Here is a tiny trained network, its code and every weight. The questions are about switching its units off for an input and a class, where a switched-off unit gives its printed mean instead of its output.

import numpy as np


def w(rows, s, z=0):
    codes = np.array(rows[::2]) - 128.0
    scale = np.full(codes.shape[1], s)
    scale[-1] = z or s
    return codes * scale


def norm(h):
    return h / np.sqrt((h * h).mean(-1, keepdims=True) + 1e-5)


def f(y):
    return y / 2 * (1 + np.tanh(0.7978845608 * (y + 0.044715 * y**3)))


def log_softmax(a):
    a = a - a.max(-1, keepdims=True)
    return a - np.log(np.exp(a).sum(-1, keepdims=True))


def net(x, mask):
    res = np.array(x, float).reshape(1, 7) / 4 @ E
    u = 0
    for l in range(3):
        y = f(norm(res) @ A[l][:, :-1].T + A[l][:, -1])
        res = res + np.where(mask[u : u + 6], y, B[l][:, -1]) @ B[l][:, :-1]
        u += 6
    return log_softmax(norm(res)[-1] @ U[:, :-1].T + U[:, -1])


A, B = {}, {}
E = w([
[164,207,177,219,2,132],'x0',
[119,154,137,240,111,49],'x1',
[64,126,104,105,80,144],'x2',
[74,131,220,83,34,44],'x3',
[43,178,188,174,193,172],'x4',
[183,209,129,160,191,54],'x5',
[158,123,47,116,105,104],'x6',
],0.007)
A[0] = w([
[72,217,169,163,52,204,3],'L0N1',
[59,80,175,96,93,128,118],'L0N2',
[51,94,172,68,113,122,69],'L0N3',
[215,115,93,79,33,147,9],'L0N4',
[146,195,211,43,156,134,7],'L0N5',
[95,109,50,3,166,136,18],'L0N6',
],0.013,0.0059)
B[0] = w([
[19,151,143,199,58,253,253],'L0N1',
[115,51,169,160,146,82,243],'L0N2',
[101,13,115,129,154,65,219],'L0N3',
[250,83,144,126,58,152,211],'L0N4',
[154,181,252,84,170,135,169],'L0N5',
[54,189,89,47,120,190,246],'L0N6',
],0.016,0.0043)
A[1] = w([
[100,210,96,184,67,30,51],'L1N1',
[137,160,103,190,107,69,82],'L1N2',
[109,101,112,150,140,100,59],'L1N3',
[152,121,124,113,180,91,22],'L1N4',
[132,227,128,126,100,136,46],'L1N5',
[158,120,67,167,249,200,3],'L1N6',
],0.014,0.0039)
B[1] = w([
[145,170,81,181,123,67,215],'L1N1',
[146,181,111,154,119,41,198],'L1N2',
[150,78,137,125,148,123,141],'L1N3',
[80,136,152,155,67,198,146],'L1N4',
[123,24,106,126,158,58,175],'L1N5',
[178,78,139,147,255,216,253],'L1N6',
],0.016,0.0046)
A[2] = w([
[184,133,123,121,130,160,6],'L2N1',
[74,168,29,51,158,147,69],'L2N2',
[207,104,198,125,124,160,203],'L2N3',
[106,108,176,78,159,125,62],'L2N4',
[249,103,103,92,31,167,37],'L2N5',
[90,154,83,51,148,157,33],'L2N6',
],0.017,0.0023)
B[2] = w([
[78,65,127,133,156,142,164],'L2N1',
[252,95,155,145,22,201,207],'L2N2',
[88,211,84,94,169,127,223],'L2N3',
[191,112,158,114,121,93,184],'L2N4',
[18,150,6,43,148,91,254],'L2N5',
[220,148,143,134,70,167,191],'L2N6',
],0.017,0.0077)
U = w([
[131,213,225,76,169,82,1],'0',
[161,201,88,216,117,28,147],'1',
[158,156,105,158,246,188,112],'2',
[73,152,10,61,104,106,204],'3',
[223,101,120,74,74,213,154],'4',
[94,16,183,104,114,59,99],'5',
[30,155,163,231,70,178,127],'6',
],0.014,0.0023)

Each question gives the input, the list of numbers given to net, and the class t.
The units are the neurons (one row each of A and B). Each row of codes is followed by its name. A weight is (code - 128) times the scale printed after its matrix; where a second scale follows, it is the last column's (A, B and U).
mask holds one flag per neuron, layer by layer. A switched-off neuron (its flag False) gives its mean, the last column of its row in B, instead of its output. The means were averaged over made-up inputs and are rounded, as every weight is.
A unit's drop is (log p(t) with every unit on - log p(t) with that unit switched off) / (log p(t) with every unit on - log p(t) with every unit switched off).
The circuit of an input: a set's keep is (log p(t) with only the set's units on - log p(t) with every unit switched off) / (log p(t) with every unit on - log p(t) with every unit switched off). Starting from the 12 units with the biggest drops (on a tie, the unit counted first), units are removed one at a time, each time the one whose removal leaves the highest keep (on an exact tie, the one counted first), for as long as the keep stays at least 0.8.
units of the circuit, in order: the units of the circuit, biggest drop first
unit that matters most: the unit with the biggest drop
top k neurons: the k neurons with the biggest drops, biggest first
k most important neurons of layer l: the k neurons of layer l with the biggest drops, biggest first
drop when u is switched off: that unit's drop, to one decimal
input [-5,0,2,4,4,8,-3], class 0: units of the circuit, in order -> L0N5
input [-6,2,1,3,-6,2,-7], class 5: top 2 neurons -> L0N3, L0N2
input [-3,-8,5,4,2,5,1], class 4: top 2 neurons -> L0N6, L2N2
input [-4,-6,1,-4,-8,0,5], class 4: top 2 neurons -> L0N6, L2N2
input [7,0,-1,5,-5,-3,0], class 3: top 2 neurons -> L2N5, L0N4
input [1,-5,-8,8,0,-4,2], class 5: top 2 neurons -> L0N3, L0N2
input [-8,7,8,0,0,-8,-3], class 5: 2 most important neurons of layer 0 -> L0N2, L0N3
input [-7,3,-4,4,7,7,3], class 0: 3 most important neurons of layer 0 -> L0N6, L0N5, L0N1
input [-1,-3,-6,-2,-2,-4,-8], class 0: top 2 neurons -> L0N5, L2N4
input [-4,5,6,7,3,8,-2], class 1: top 2 neurons -> L1N1, L0N6
input [-7,1,3,-8,3,-5,-7], class 4: 2 most important neurons of layer 2 -> L2N2, L2N6
input [-5,-7,-6,-3,5,-5,-6], class 4: units of the circuit, in order -> L0N6, L2N2
input [-7,6,6,0,-3,8,-6], class 1: drop when L1N1 is switched off -> 0.1
input [6,-5,4,-7,6,-1,-2], class 6: unit that matters most -> L0N1
input [6,1,2,-7,-8,6,-1], class 3: drop when L2N5 is switched off -> 0.3
input [5,-4,-2,-3,2,-2,-8], class 6: drop when L0N1 is switched off -> 1.2
input [-4,-2,-7,-1,-3,7,-8], class 0: 2 most important neurons of layer 0 -> L0N5, L0N1
input [0,-6,-5,5,-7,-2,-3], class 3: top 2 neurons -> L0N4, L2N5
